Below is a small trained network, with its code and all its weights. Each question gives an input and a class and asks what happens when units are switched off, that is, made to give their printed mean instead of their output.

import numpy as np


def w(rows, s, z=0):
    codes = np.array(rows[::2]) - 128.0
    scale = np.full(codes.shape[1], s)
    scale[-1] = z or s
    return codes * scale


def f(y):
    return np.maximum(y, 0)


def log_softmax(a):
    a = a - a.max(-1, keepdims=True)
    return a - np.log(np.exp(a).sum(-1, keepdims=True))


def net(x, mask):
    res = np.array(x, float).reshape(1, 7) / 4 @ E
    y = f(res @ A[0][:, :-1].T + A[0][:, -1])
    res = res + np.where(mask, y, B[0][:, -1]) @ B[0][:, :-1]
    return log_softmax(res[-1] @ U[:, :-1].T + U[:, -1])


A, B = {}, {}
E = w([
[125,254,115,174,156,64,134,112,112,190],'x0',
[74,139,231,162,147,29,115,121,146,165],'x1',
[179,115,138,148,150,105,97,212,147,111],'x2',
[102,107,82,40,133,162,170,135,45,205],'x3',
[186,84,143,183,220,109,128,75,94,189],'x4',
[181,155,218,86,51,168,140,160,97,171],'x5',
[205,147,131,116,174,96,189,84,77,60],'x6',
],0.0084)
A[0] = w([
[136,248,132,153,125,133,108,185,137,222,74],'neuron 1',
[154,159,135,179,204,32,127,119,183,130,148],'neuron 2',
[121,125,57,91,152,127,163,79,115,86,171],'neuron 3',
[175,121,94,160,149,132,188,165,102,155,24],'neuron 4',
[126,156,157,156,187,50,85,83,147,127,131],'neuron 5',
[160,154,221,174,135,61,150,113,159,108,240],'neuron 6',
[165,92,147,152,57,166,81,204,223,26,204],'neuron 7',
[137,50,203,81,112,126,195,133,111,99,136],'neuron 8',
[254,93,54,102,171,166,170,68,76,144,171],'neuron 9',
[111,91,74,151,156,116,117,90,140,77,216],'neuron 10',
[51,97,131,119,137,152,146,105,153,176,175],'neuron 11',
[120,150,136,145,137,147,125,64,196,52,122],'neuron 12',
[170,141,134,146,117,107,122,177,61,189,2],'neuron 13',
],0.01,0.0027)
B[0] = w([
[81,114,93,119,77,7,133,58,189,58,217],'neuron 1',
[195,114,145,125,39,81,48,26,157,212,238],'neuron 2',
[159,162,100,183,164,175,163,117,84,122,210],'neuron 3',
[139,165,97,139,108,143,184,98,85,129,159],'neuron 4',
[168,197,155,150,97,128,99,87,151,180,224],'neuron 5',
[168,153,216,128,140,228,77,117,116,206,243],'neuron 6',
[104,49,149,2,50,42,88,160,138,45,248],'neuron 7',
[110,153,186,161,115,174,144,181,79,126,203],'neuron 8',
[47,132,32,157,167,155,171,91,144,37,251],'neuron 9',
[145,135,48,180,89,140,139,90,136,112,204],'neuron 10',
[189,140,154,168,72,93,107,121,149,154,193],'neuron 11',
[156,133,137,106,187,117,187,150,68,61,188],'neuron 12',
[81,158,87,108,164,123,152,124,122,106,172],'neuron 13',
],0.0088,0.011)
U = w([
[117,149,52,169,178,148,168,112,125,103,203],'0',
[134,107,185,80,158,141,133,193,96,119,2],'1',
[160,128,165,153,104,132,87,101,147,251,116],'2',
[108,93,92,84,96,91,120,124,149,100,200],'3',
],0.014,0.0019)

Each question gives the input, the list of numbers given to net, and the class t.
The units are the neurons (one row each of A and B). Each row of codes is followed by its name. A weight is (code - 128) times the scale printed after its matrix; where a second scale follows, it is the last column's (A, B and U).
mask holds one flag per neuron, in row order. A switched-off neuron (its flag False) gives its mean, the last column of its row in B, instead of its output. The means were averaged over made-up inputs and are rounded, as every weight is.
A unit's drop is (log p(t) with every unit on - log p(t) with that unit switched off) / (log p(t) with every unit on - log p(t) with every unit switched off).
The circuit of an input: a set's keep is (log p(t) with only the set's units on - log p(t) with every unit switched off) / (log p(t) with every unit on - log p(t) with every unit switched off). Starting from the 12 units with the biggest drops (on a tie, the unit counted first), units are removed one at a time, each time the one whose removal leaves the highest keep (on an exact tie, the one counted first), for as long as the keep stays at least 0.8.
circuit, biggest first: the units of the circuit, biggest drop first
top k neurons: the k neurons with the biggest drops, biggest first
drop of u: that unit's drop, to one decimal
input [-6,-6,-6,7,-8,8,2], class 1: circuit, biggest first : [neuron 8]
input [-1,-2,-8,7,-8,-4,-3], class 0: top 4 neurons : [neuron 7; neuron 2; neuron 3; neuron 6]
input [1,0,-1,8,-3,3,0], class 0: circuit, biggest first : [neuron 7; neuron 2]
input [-1,-5,-4,-7,7,-3,-7], class 3: circuit, biggest first : [neuron 6; neuron 3]
input [-5,5,-6,0,2,7,8], class 1: top 3 neurons : [neuron 2; neuron 8; neuron 5]
input [-7,-2,-2,3,-4,3,-1], class 1: top 2 neurons : [neuron 8; neuron 1]
input [8,-6,8,-7,-3,3,4], class 3: top 2 neurons : [neuron 7; neuron 1]
input [8,-5,1,-3,0,5,1], class 3: top 2 neurons : [neuron 1; neuron 3]
input [8,2,5,4,-6,8,6], class 3: drop of neuron 1 : 2.7
input [4,6,-2,-5,-3,-8,6], class 2: drop of neuron 8 : 0.0
input [-5,1,6,7,-3,3,8], class 0: drop of neuron 6 : 0.1
